Here is a tiny trained network, its code and every weight. The questions are about switching its units off for an input and a target symbol, where a switched-off unit gives its printed mean instead of its output.

import numpy as np


def w(rows, s, z=0):
    codes = np.array(rows[::2]) - 128.0
    scale = np.full(codes.shape[1], s)
    scale[-1] = z or s
    return codes * scale


def norm(h):
    return h / np.sqrt((h * h).mean(-1, keepdims=True) + 1e-5)


def f(y):
    return y / 2 * (1 + np.tanh(0.7978845608 * (y + 0.044715 * y**3)))


def softmax(a):
    e = np.exp(a - a.max(-1, keepdims=True))
    return e / e.sum(-1, keepdims=True)


def log_softmax(a):
    a = a - a.max(-1, keepdims=True)
    return a - np.log(np.exp(a).sum(-1, keepdims=True))


def net(x, mask):
    ids = ['αβγδεθλμξστφψω'.index(c) for c in x.split()]
    T = len(ids)
    res = E[ids] + P[:T]
    r = norm(res)
    for j in range(2):
        rows = slice(2 * j, 2 * j + 2)
        q, k, v = (r @ M[0][rows].T for M in (Q, K, V))
        z = softmax(np.where(np.tri(T) > 0, q @ k.T / 2**0.5, -1e9)) @ v
        o = O[0][rows]
        res = res + np.where(mask[j], z, o[:, -1]) @ o[:, :-1]
    y = f(norm(res) @ A[0][:, :-1].T + A[0][:, -1])
    res = res + np.where(mask[2:10], y, B[0][:, -1]) @ B[0][:, :-1]
    return log_softmax(norm(res)[-1] @ U[:, :-1].T + U[:, -1])


Q, K, V, O, A, B = {}, {}, {}, {}, {}, {}
E = w([
[130,107,99,130,11,170,239,165,116,189,113],'α',
[125,107,107,158,49,132,229,103,116,1,115],'β',
[125,215,168,188,153,156,191,76,118,151,155],'γ',
[120,124,146,64,218,140,143,153,62,108,198],'δ',
[145,163,146,66,158,159,102,82,84,118,99],'ε',
[97,134,209,81,178,109,173,153,199,81,145],'θ',
[67,56,28,120,72,136,112,162,138,95,133],'λ',
[102,99,117,198,160,171,116,175,118,113,124],'μ',
[186,139,106,33,138,180,99,153,164,89,136],'ξ',
[71,131,112,180,14,157,89,94,123,71,208],'σ',
[99,145,123,103,44,150,83,168,204,196,181],'τ',
[169,181,91,156,133,120,120,78,224,88,79],'φ',
[110,121,165,61,67,101,99,71,90,136,70],'ψ',
[251,206,123,107,135,180,246,100,170,116,151],'ω',
],0.0075)
P = w([
[126,204,122,184,163,82,73,254,111,156,45],'0',
[189,253,174,181,91,153,154,225,210,80,191],'1',
[139,144,121,170,189,96,72,187,99,160,55],'2',
[141,190,157,117,103,224,144,169,167,112,170],'3',
[160,92,143,172,200,118,74,136,91,157,76],'4',
[140,153,157,83,115,221,166,89,156,125,159],'5',
[182,49,161,174,215,130,79,94,91,161,89],'6',
[118,166,107,54,116,181,161,19,164,146,150],'7',
],0.0043)
Q[0] = w([
[143,73,72,155,247,98,166,163,112,132,231],'h1',
[107,1,80,196,9,114,131,130,205,130,120],'h1',
[147,144,147,84,122,8,95,89,97,203,54],'h2',
[76,118,156,139,235,245,110,99,62,158,66],'h2',
],0.0053)
K[0] = w([
[135,133,104,180,252,169,159,228,115,100,199],'h1',
[89,6,46,209,3,107,138,165,188,126,129],'h1',
[151,223,216,61,50,68,105,166,66,168,61],'h2',
[108,66,126,80,177,200,203,13,150,152,231],'h2',
],0.0052)
V[0] = w([
[111,118,132,81,100,141,148,1,161,160,153],'h1',
[103,164,97,11,66,59,136,56,105,125,137],'h1',
[70,181,82,137,103,83,88,172,177,74,56],'h2',
[121,76,103,229,172,183,116,169,167,111,133],'h2',
],0.0035)
O[0] = w([
[121,193,133,242,171,130,132,206,173,133,139,2],'h1',
[227,99,80,169,252,177,133,207,133,112,178,22],'h1',
[177,43,139,157,200,147,134,27,168,129,158,176],'h2',
[191,140,108,170,202,136,123,207,158,149,142,228],'h2',
],0.0043,0.0028)
A[0] = w([
[115,158,102,122,111,43,116,123,105,112,106,172],'n1',
[164,149,91,120,159,194,168,147,179,114,195,173],'n2',
[68,114,100,84,102,159,159,69,116,125,151,63],'n3',
[80,125,112,201,138,107,116,201,127,158,100,44],'n4',
[146,82,126,75,134,116,97,170,94,128,141,3],'n5',
[132,146,95,85,146,126,184,131,154,138,129,137],'n6',
[105,149,157,115,93,155,211,128,164,140,210,2],'n7',
[233,192,116,168,149,147,203,220,201,88,255,95],'n8',
],0.0083,0.0031)
B[0] = w([
[125,156,113,164,135,171,161,188,176,123,178,143],'n1',
[113,147,140,140,29,59,146,113,174,89,125,234],'n2',
[185,172,150,108,184,174,82,167,91,122,96,147],'n3',
[193,141,136,82,158,83,170,49,119,118,185,150],'n4',
[156,146,150,142,75,75,150,121,118,103,150,136],'n5',
[115,103,140,112,84,171,97,76,141,113,116,147],'n6',
[176,152,100,79,96,93,99,85,156,76,129,173],'n7',
[2,163,8,121,147,114,138,116,114,156,46,254],'n8',
],0.008,0.0062)
U = w([
[161,74,125,86,70,189,229,146,106,214,100,71],'α',
[145,74,124,196,165,183,228,160,116,28,79,22],'β',
[112,207,184,229,151,136,182,126,114,191,133,115],'γ',
[94,122,163,96,108,76,150,219,25,106,191,83],'δ',
[160,170,108,47,207,241,65,142,112,110,84,179],'ε',
[54,60,217,86,195,127,150,168,202,108,116,122],'θ',
[180,24,24,115,164,105,87,181,122,101,146,179],'λ',
[186,80,127,108,188,31,173,14,88,145,144,138],'μ',
[169,160,171,85,5,114,99,56,164,26,145,46],'ξ',
[95,103,123,206,105,184,62,109,118,109,223,150],'σ',
[116,112,125,84,99,112,48,135,173,255,191,72],'τ',
[201,126,110,218,197,126,103,109,227,122,67,9],'φ',
[141,110,195,219,88,31,80,214,105,156,28,31],'ψ',
[15,164,50,120,84,102,149,122,134,113,72,250],'ω',
],0.0066,0.0017)

Each question gives the input, a string of symbols that net reads in full, and the target symbol t.
The units are the heads (2 rows each of Q, K, V and O) and the neurons (one row each of A and B). Each row of codes is followed by its name. A weight is (code - 128) times the scale printed after its matrix; where a second scale follows, it is the last column's (O, A, B and U).
mask holds one flag per unit, heads first, then neurons. A switched-off unit (its flag False) gives its mean, the last column of its rows in O or B, instead of its output. The means were averaged over made-up inputs and are rounded, as every weight is.
A unit's drop is (log p(t) with every unit on - log p(t) with that unit switched off) / (log p(t) with every unit on - log p(t) with every unit switched off).
The circuit of an input: a set's keep is (log p(t) with only the set's units on - log p(t) with every unit switched off) / (log p(t) with every unit on - log p(t) with every unit switched off). Starting from all 10 units, units are removed one at a time, each time the one whose removal leaves the highest keep (on an exact tie, the one counted first), for as long as the keep stays at least 0.8.
circuit, biggest first: the units of the circuit, biggest drop first
top k neurons: the k neurons with the biggest drops, biggest first
which heads matter: for each layer, one digit per head in row order, 1 if its drop is at least 0.15 and else 0, layers parted by /
drop of u: that unit's drop, to one decimal
input δ ψ μ μ, target ξ: circuit, biggest first : h1, n8
input μ μ μ ε θ ψ λ ε, target ξ: top 3 neurons : n2, n8, n6
input δ ψ λ, target λ: circuit, biggest first : n8, n2
input ε γ τ μ β τ β, target β: circuit, biggest first : n8, n2, n7, n4
input ε θ φ δ ψ ψ μ ε, target ξ: top 2 neurons : n8, n2
input σ σ θ ψ δ, target δ: circuit, biggest first : n8, h2, n7
input α ψ φ, target φ: circuit, biggest first : h2, n8, n2, h1
input ω ψ δ ψ, target ξ: circuit, biggest first : n8
input ψ ω ξ, target ξ: which heads matter : 01
input θ δ μ ω μ λ λ, target λ: which heads matter : 00
input α θ ψ, target ψ: which heads matter : 11
input ψ μ μ γ ψ, target μ: top 2 neurons : n8, n2
input τ λ μ ε μ μ, target ε: top 3 neurons : n2, n3, n8
input λ μ ε λ, target ξ: circuit, biggest first : n8
input ψ σ γ ψ ψ ψ, target ε: circuit, biggest first : n3, n2
input γ μ θ ψ δ μ ε, target ε: which heads matter : 01
input ψ ξ μ θ ε μ, target ξ: top 2 neurons : n8, n4
input β μ μ ψ μ μ, target ε: top 2 neurons : n3, n2
input μ α τ, target τ: top 3 neurons : n8, n2, n7
input μ φ μ μ ε, target ε: drop of n2 : 1.7
input μ ψ σ, target σ: drop of n8 : 0.6
input δ ψ μ μ ψ μ α, target α: drop of n8 : 0.7
input μ β ε μ μ, target μ: drop of n8 : 0.4
